Here is a tiny trained network, its code and every weight. The questions are about switching its units off for an input and a target symbol, where a switched-off unit gives its printed mean instead of its output.

import numpy as np


def w(rows, s, z=0):
    codes = np.array(rows[::2]) - 128.0
    scale = np.full(codes.shape[1], s)
    scale[-1] = z or s
    return codes * scale


def f(y):
    return y / 2 * (1 + np.tanh(0.7978845608 * (y + 0.044715 * y**3)))


def softmax(a):
    e = np.exp(a - a.max(-1, keepdims=True))
    return e / e.sum(-1, keepdims=True)


def log_softmax(a):
    a = a - a.max(-1, keepdims=True)
    return a - np.log(np.exp(a).sum(-1, keepdims=True))


def net(x, mask):
    ids = ['ΓΛΦΨαβεζηθπστ'.index(c) for c in x.split()]
    T = len(ids)
    res = E[ids] + P[:T]
    r = res
    for j in range(2):
        rows = slice(2 * j, 2 * j + 2)
        q, k, v = (r @ M[0][rows].T for M in (Q, K, V))
        z = softmax(np.where(np.tri(T) > 0, q @ k.T / 2**0.5, -1e9)) @ v
        o = O[0][rows]
        res = res + np.where(mask[j], z, o[:, -1]) @ o[:, :-1]
    y = f(res @ A[0][:, :-1].T + A[0][:, -1])
    res = res + np.where(mask[2:14], y, B[0][:, -1]) @ B[0][:, :-1]
    return log_softmax(res[-1] @ U[:, :-1].T + U[:, -1])


Q, K, V, O, A, B = {}, {}, {}, {}, {}, {}
E = w([
[153,123,153,127],'Γ',
[81,165,56,91],'Λ',
[126,94,162,102],'Φ',
[160,111,152,88],'Ψ',
[150,114,148,103],'α',
[106,45,199,125],'β',
[131,72,178,100],'ε',
[219,172,108,118],'ζ',
[129,114,74,178],'η',
[216,173,143,202],'θ',
[139,124,30,154],'π',
[128,106,122,252],'σ',
[125,102,105,212],'τ',
],0.024)
P = w([
[74,187,188,137],'0',
[89,107,174,118],'1',
[123,100,152,132],'2',
[157,90,128,148],'3',
[185,78,113,169],'4',
[213,66,87,197],'5',
[231,58,69,213],'6',
[254,49,22,221],'7',
],0.0083)
Q[0] = w([
[117,145,165,124],'head 0',
[228,80,157,105],'head 0',
[69,188,61,144],'head 1',
[168,2,79,93],'head 1',
],0.015)
K[0] = w([
[136,159,170,198],'head 0',
[209,21,80,190],'head 0',
[32,138,119,33],'head 1',
[193,2,40,146],'head 1',
],0.009)
V[0] = w([
[82,37,94,190],'head 0',
[180,147,104,206],'head 0',
[98,5,154,114],'head 1',
[175,83,71,86],'head 1',
],0.015)
O[0] = w([
[98,154,96,10,253],'head 0',
[124,185,124,171,223],'head 0',
[104,45,121,40,78],'head 1',
[101,84,208,153,231],'head 1',
],0.012,0.006)
A[0] = w([
[207,154,115,70,130],'neuron 0',
[136,45,180,131,108],'neuron 1',
[121,99,196,105,101],'neuron 2',
[163,148,95,150,30],'neuron 3',
[42,190,110,123,7],'neuron 4',
[105,149,72,173,253],'neuron 5',
[7,24,100,162,91],'neuron 6',
[90,100,137,106,97],'neuron 7',
[71,134,205,149,136],'neuron 8',
[63,108,126,173,63],'neuron 9',
[103,126,115,116,196],'neuron 10',
[95,203,191,94,62],'neuron 11',
],0.014,0.0043)
B[0] = w([
[103,71,150,157,167],'neuron 0',
[162,84,62,76,190],'neuron 1',
[129,71,146,74,169],'neuron 2',
[118,112,205,136,165],'neuron 3',
[129,113,175,249,171],'neuron 4',
[120,129,53,68,253],'neuron 5',
[111,195,159,214,228],'neuron 6',
[91,135,155,152,161],'neuron 7',
[193,177,153,175,144],'neuron 8',
[81,170,179,162,150],'neuron 9',
[142,136,88,128,162],'neuron 10',
[138,203,225,105,159],'neuron 11',
],0.018,0.012)
U = w([
[66,132,80,226,150],'Γ',
[96,134,1,120,137],'Λ',
[104,101,108,130,109],'Φ',
[185,64,98,175,124],'Ψ',
[163,69,109,180,159],'α',
[68,69,128,159,109],'β',
[98,76,109,136,123],'ε',
[201,70,139,229,110],'ζ',
[80,145,146,86,180],'η',
[181,194,97,106,79],'θ',
[150,163,164,81,138],'π',
[63,98,191,208,1],'σ',
[45,141,165,123,103],'τ',
],0.0095,0.008)

Each question gives the input, a string of symbols that net reads in full, and the target symbol t.
The units are the heads (2 rows each of Q, K, V and O) and the neurons (one row each of A and B). Each row of codes is followed by its name. A weight is (code - 128) times the scale printed after its matrix; where a second scale follows, it is the last column's (O, A, B and U).
mask holds one flag per unit, heads first, then neurons. A switched-off unit (its flag False) gives its mean, the last column of its rows in O or B, instead of its output. The means were averaged over made-up inputs and are rounded, as every weight is.
A unit's drop is (log p(t) with every unit on - log p(t) with that unit switched off) / (log p(t) with every unit on - log p(t) with every unit switched off).
The circuit of an input: a set's keep is (log p(t) with only the set's units on - log p(t) with every unit switched off) / (log p(t) with every unit on - log p(t) with every unit switched off). Starting from the 12 units with the biggest drops (on a tie, the unit counted first), units are removed one at a time, each time the one whose removal leaves the highest keep (on an exact tie, the one counted first), for as long as the keep stays at least 0.8.
units of the circuit, in order: the units of the circuit, biggest drop first
most important unit: the unit with the biggest drop
top k neurons: the k neurons with the biggest drops, biggest first
input ζ Ψ β, target ζ: top 2 neurons : [neuron 8; neuron 5]
input Ψ π Ψ σ η σ Γ β, target σ: units of the circuit, in order : [neuron 5]
input η β Φ τ π ζ π Λ, target Γ: top 2 neurons : [neuron 6; neuron 1]
input Λ Φ Λ σ η η, target Λ: top 4 neurons : [neuron 4; neuron 3; neuron 0; neuron 11]
input Λ η Λ Λ σ Γ, target σ: top 2 neurons : [neuron 4; neuron 0]
input Ψ β Ψ, target β: top 4 neurons : [neuron 7; neuron 0; neuron 6; neuron 5]
input β Φ π π Γ, target π: units of the circuit, in order : [head 0; head 1; neuron 11; neuron 8]
input σ Φ η π η Ψ, target π: units of the circuit, in order : [head 0; neuron 11]
input π Λ ζ ε, target ζ: units of the circuit, in order : [neuron 8; head 1]
input Γ Λ ε β η α, target η: units of the circuit, in order : [head 0; head 1]
input Ψ Γ η Λ Λ σ β, target σ: units of the circuit, in order : [head 0; neuron 4; neuron 5]
input Λ τ Λ Ψ η Ψ, target η: top 3 neurons : [neuron 6; neuron 4; neuron 11]
input η Ψ η Γ ζ Λ Ψ, target ζ: units of the circuit, in order : [head 0; head 1]
input σ β ε, target σ: top 3 neurons : [neuron 0; neuron 4; neuron 5]
input Λ σ ζ Γ, target σ: units of the circuit, in order : [head 0; neuron 4; neuron 5]
input Ψ ζ Γ Ψ σ Ψ, target σ: units of the circuit, in order : [neuron 0; head 0; neuron 4]
input Λ β Γ Ψ ε, target ε: units of the circuit, in order : [neuron 2; head 1]
input Λ π π ζ, target π: units of the circuit, in order : [neuron 11; head 1; head 0]
input α Ψ ζ π α Λ η Ψ, target η: units of the circuit, in order : [head 0; neuron 11; neuron 0]
input π Λ π Ψ β, target π: top 4 neurons : [neuron 1; neuron 8; neuron 4; neuron 2]
input π σ Ψ Λ α ζ ζ, target ζ: most important unit : neuron 3
input Λ β θ π α ζ, target π: top 3 neurons : [neuron 4; neuron 3; neuron 6]
input Λ Λ ζ π ε Ψ, target π: top 3 neurons : [neuron 11; neuron 4; neuron 8]
